Below are the code and all the weights of a small trained network. Each question names an input and a target symbol and asks about switching units off, where a switched-off unit gives its printed mean instead of its output.

import numpy as np


def w(rows, s, z=0):
    codes = np.array(rows[::2]) - 128.0
    scale = np.full(codes.shape[1], s)
    scale[-1] = z or s
    return codes * scale


def norm(h):
    return h / np.sqrt((h * h).mean(-1, keepdims=True) + 1e-5)


def f(y):
    return np.maximum(y, 0)


def softmax(a):
    e = np.exp(a - a.max(-1, keepdims=True))
    return e / e.sum(-1, keepdims=True)


def log_softmax(a):
    a = a - a.max(-1, keepdims=True)
    return a - np.log(np.exp(a).sum(-1, keepdims=True))


def net(x, mask):
    ids = ['βδεζθλψ'.index(c) for c in x.split()]
    T = len(ids)
    res = E[ids] + P[:T]
    u = 0
    for l in range(2):
        q, k, v = (norm(res) @ M[l].T for M in (Q, K, V))
        z = softmax(np.where(np.tri(T) > 0, q @ k.T / 4**0.5, -1e9)) @ v
        res = res + np.where(mask[u], z, O[l][:, -1]) @ O[l][:, :-1]
        u += 1
        y = f(norm(res) @ A[l][:, :-1].T + A[l][:, -1])
        res = res + np.where(mask[u : u + 4], y, B[l][:, -1]) @ B[l][:, :-1]
        u += 4
    return log_softmax(norm(res)[-1] @ U[:, :-1].T + U[:, -1])


Q, K, V, O, A, B = {}, {}, {}, {}, {}, {}
E = w([
[98,160,120,29,3,41,187,200,90],'β',
[88,161,110,135,154,121,140,165,132],'δ',
[128,67,161,106,106,143,125,148,124],'ε',
[98,145,125,149,84,156,145,145,69],'ζ',
[132,103,148,64,142,188,132,122,106],'θ',
[170,145,132,126,113,137,105,175,124],'λ',
[171,161,156,131,143,99,126,120,76],'ψ',
],0.021)
P = w([
[68,103,83,187,236,117,2,18,167],'0',
[73,116,114,169,211,116,30,43,148],'1',
[91,116,140,160,194,114,50,62,146],'2',
[93,133,132,147,192,110,84,90,146],'3',
[107,132,137,142,173,109,97,107,138],'4',
[116,136,136,133,169,115,119,121,136],'5',
[130,136,133,121,165,118,133,132,131],'6',
[136,137,142,115,159,116,146,146,125],'7',
[147,139,139,107,158,120,163,155,120],'8',
[155,139,146,100,154,122,178,168,113],'9',
[158,138,151,95,148,122,191,183,103],'10',
[162,139,152,91,140,125,206,195,99],'11',
[172,128,163,85,145,130,228,187,87],'12',
[175,127,164,64,138,127,224,191,67],'13',
],0.0069)
Q[0] = w([
[102,141,164,28,90,228,170,92,45],'0.h0',
[92,181,254,26,224,142,170,241,4],'0.h0',
[25,143,185,115,125,126,94,192,100],'0.h0',
[150,99,109,192,112,151,138,27,102],'0.h0',
],0.0065)
K[0] = w([
[77,133,88,43,73,86,180,84,114],'0.h0',
[177,154,197,48,116,101,254,209,80],'0.h0',
[139,116,173,130,105,200,247,147,121],'0.h0',
[74,108,126,120,163,124,33,51,99],'0.h0',
],0.0068)
V[0] = w([
[60,113,121,113,132,63,161,158,168],'0.h0',
[113,119,136,135,191,112,86,163,44],'0.h0',
[108,148,136,192,163,96,156,253,225],'0.h0',
[121,137,53,113,69,68,206,116,204],'0.h0',
],0.0053)
O[0] = w([
[114,35,146,57,124,75,153,135,17,239],'0.h0',
[204,95,65,192,124,117,60,104,137,252],'0.h0',
[205,58,84,51,97,184,57,1,33,192],'0.h0',
[45,180,190,152,58,54,96,102,64,85],'0.h0',
],0.0063,0.0028)
A[0] = w([
[95,128,211,112,179,148,182,122,130,67],'0.n0',
[136,80,253,131,172,118,94,125,106,10],'0.n1',
[86,147,103,174,126,126,119,145,90,212],'0.n2',
[139,31,206,205,65,155,83,132,38,78],'0.n3',
],0.005,0.0014)
B[0] = w([
[133,231,102,93,136,130,177,169,98,182],'0.n0',
[98,170,2,180,179,13,176,188,116,200],'0.n1',
[152,38,75,177,146,211,196,115,98,254],'0.n2',
[158,143,107,116,173,169,187,134,191,252],'0.n3',
],0.0078,0.0028)
Q[1] = w([
[201,64,47,93,217,194,213,247,75],'1.h0',
[86,102,83,123,79,90,196,197,124],'1.h0',
[205,129,156,172,107,155,120,135,188],'1.h0',
[205,105,67,75,138,92,131,119,98],'1.h0',
],0.014)
K[1] = w([
[212,183,193,84,49,128,170,162,86],'1.h0',
[142,148,146,88,139,189,192,150,45],'1.h0',
[113,232,150,164,134,145,57,51,159],'1.h0',
[57,103,168,87,2,43,197,148,65],'1.h0',
],0.0093)
V[1] = w([
[178,2,133,99,103,58,135,222,219],'1.h0',
[248,127,131,196,112,47,101,130,79],'1.h0',
[89,108,148,204,248,37,244,121,49],'1.h0',
[117,207,141,15,252,51,66,141,143],'1.h0',
],0.0062)
O[1] = w([
[211,44,72,156,22,62,89,90,189,185],'1.h0',
[171,248,91,171,108,76,143,185,161,120],'1.h0',
[118,188,137,107,37,213,230,38,225,253],'1.h0',
[208,145,212,102,181,66,203,39,53,123],'1.h0',
],0.011,0.0039)
A[1] = w([
[148,254,136,149,142,159,114,159,173,68],'1.n0',
[116,58,126,91,152,179,131,132,113,113],'1.n1',
[119,207,102,61,152,171,73,44,120,1],'1.n2',
[168,158,120,176,110,98,114,59,102,123],'1.n3',
],0.0089,0.0041)
B[1] = w([
[125,135,233,203,127,71,248,63,139,205],'1.n0',
[118,101,186,142,167,123,197,152,98,254],'1.n1',
[120,191,86,63,108,139,42,10,131,178],'1.n2',
[147,67,131,141,139,124,145,230,114,196],'1.n3',
],0.012,0.004)
U = w([
[14,100,187,160,65,64,92,138,100,208],'β',
[181,44,96,155,62,181,130,75,172,50],'δ',
[137,155,112,160,179,126,85,219,100,252],'ε',
[100,160,86,97,147,162,117,55,90,177],'ζ',
[88,2,244,143,148,189,148,145,52,67],'θ',
[51,134,111,146,139,226,134,210,189,181],'λ',
[145,197,117,186,170,97,223,133,197,34],'ψ',
],0.0069,0.0022)

Each question gives the input, a string of symbols that net reads in full, and the target symbol t.
The units are the heads (4 rows each of Q, K, V and O) and the neurons (one row each of A and B). Each row of codes is followed by its name. A weight is (code - 128) times the scale printed after its matrix; where a second scale follows, it is the last column's (O, A, B and U).
mask holds one flag per unit, layer by layer, with each layer's heads first. A switched-off unit (its flag False) gives its mean, the last column of its rows in O or B, instead of its output. The means were averaged over made-up inputs and are rounded, as every weight is.
A unit's drop is (log p(t) with every unit on - log p(t) with that unit switched off) / (log p(t) with every unit on - log p(t) with every unit switched off).
The circuit of an input: a set's keep is (log p(t) with only the set's units on - log p(t) with every unit switched off) / (log p(t) with every unit on - log p(t) with every unit switched off). Starting from all 10 units, units are removed one at a time, each time the one whose removal leaves the highest keep (on an exact tie, the one counted first), for as long as the keep stays at least 0.8.
units of the circuit, in order: the units of the circuit, biggest drop first
unit that matters most: the unit with the biggest drop
k most important neurons: the k neurons with the biggest drops, biggest first
top k neurons in layer l: the k neurons of layer l with the biggest drops, biggest first
drop when u is switched off: that unit's drop, to one decimal
input δ λ ε ζ, target ε: units of the circuit, in order : 0.h0, 1.h0
input δ ψ ζ, target ψ: units of the circuit, in order : 1.h0, 0.h0
input ε ζ ε ζ ε ε δ ζ ζ δ δ ψ ζ θ, target ψ: unit that matters most : 1.h0
input δ λ δ ε, target ε: units of the circuit, in order : 0.h0, 1.h0, 0.n3, 0.n1
input ε ψ δ δ ε ζ δ β ζ β, target λ: units of the circuit, in order : 0.h0, 1.h0, 0.n2, 0.n3
input θ δ ζ δ ζ ε δ δ θ ζ, target θ: units of the circuit, in order : 1.h0, 0.n0, 0.h0, 0.n2
input δ δ δ δ δ, target ζ: units of the circuit, in order : 0.h0, 1.n2
input δ θ λ δ θ, target ε: units of the circuit, in order : 1.h0, 0.h0
input ε ε ε δ λ δ θ ε ψ ζ ζ, target ψ: units of the circuit, in order : 1.h0, 0.n2, 0.n3
input ζ δ λ β δ δ θ δ, target ζ: units of the circuit, in order : 0.h0, 1.h0, 0.n1, 1.n2
input ζ δ β ζ ε ψ θ, target ζ: units of the circuit, in order : 0.n2, 1.n2
input ε δ δ θ ε β ε ψ, target ε: 3 most important neurons : 1.n3, 0.n1, 1.n0
input ψ ζ β δ δ ε, target ψ: units of the circuit, in order : 0.n1, 0.n3
input δ λ ε ζ ε λ θ θ λ, target ε: units of the circuit, in order : 1.h0, 0.h0
input θ δ θ ψ δ θ, target ψ: unit that matters most : 0.h0
input δ ζ θ δ ζ λ, target ε: units of the circuit, in order : 1.h0, 0.n2
input δ ε δ δ δ δ λ δ ζ ζ β ζ β, target λ: 2 most important neurons : 0.n2, 1.n0
input δ β δ ζ δ δ θ, target ζ: top 2 neurons in layer 0 : 0.n0, 0.n1
input δ δ ψ δ δ δ δ ζ δ ε, target λ: 2 most important neurons : 0.n1, 0.n3
input δ ζ λ δ, target ε: unit that matters most : 1.h0
input θ θ δ ζ, target θ: 2 most important neurons : 0.n0, 0.n1
input δ ζ δ ζ β ζ ε ε ε ε ζ δ δ δ, target θ: units of the circuit, in order : 0.h0, 0.n1, 1.n1
input δ δ ε ε, target δ: drop when 1.n3 is switched off : 0.0
input δ δ δ β δ, target β: drop when 0.h0 is switched off : 0.5
input δ ε ε ψ θ ζ ε δ ζ δ ζ, target λ: drop when 1.h0 is switched off : 0.6
input θ θ ε ψ ζ δ λ δ ζ δ, target λ: drop when 1.h0 is switched off : 0.8
input λ δ δ ε ε δ δ, target δ: most important neuron : 0.n1
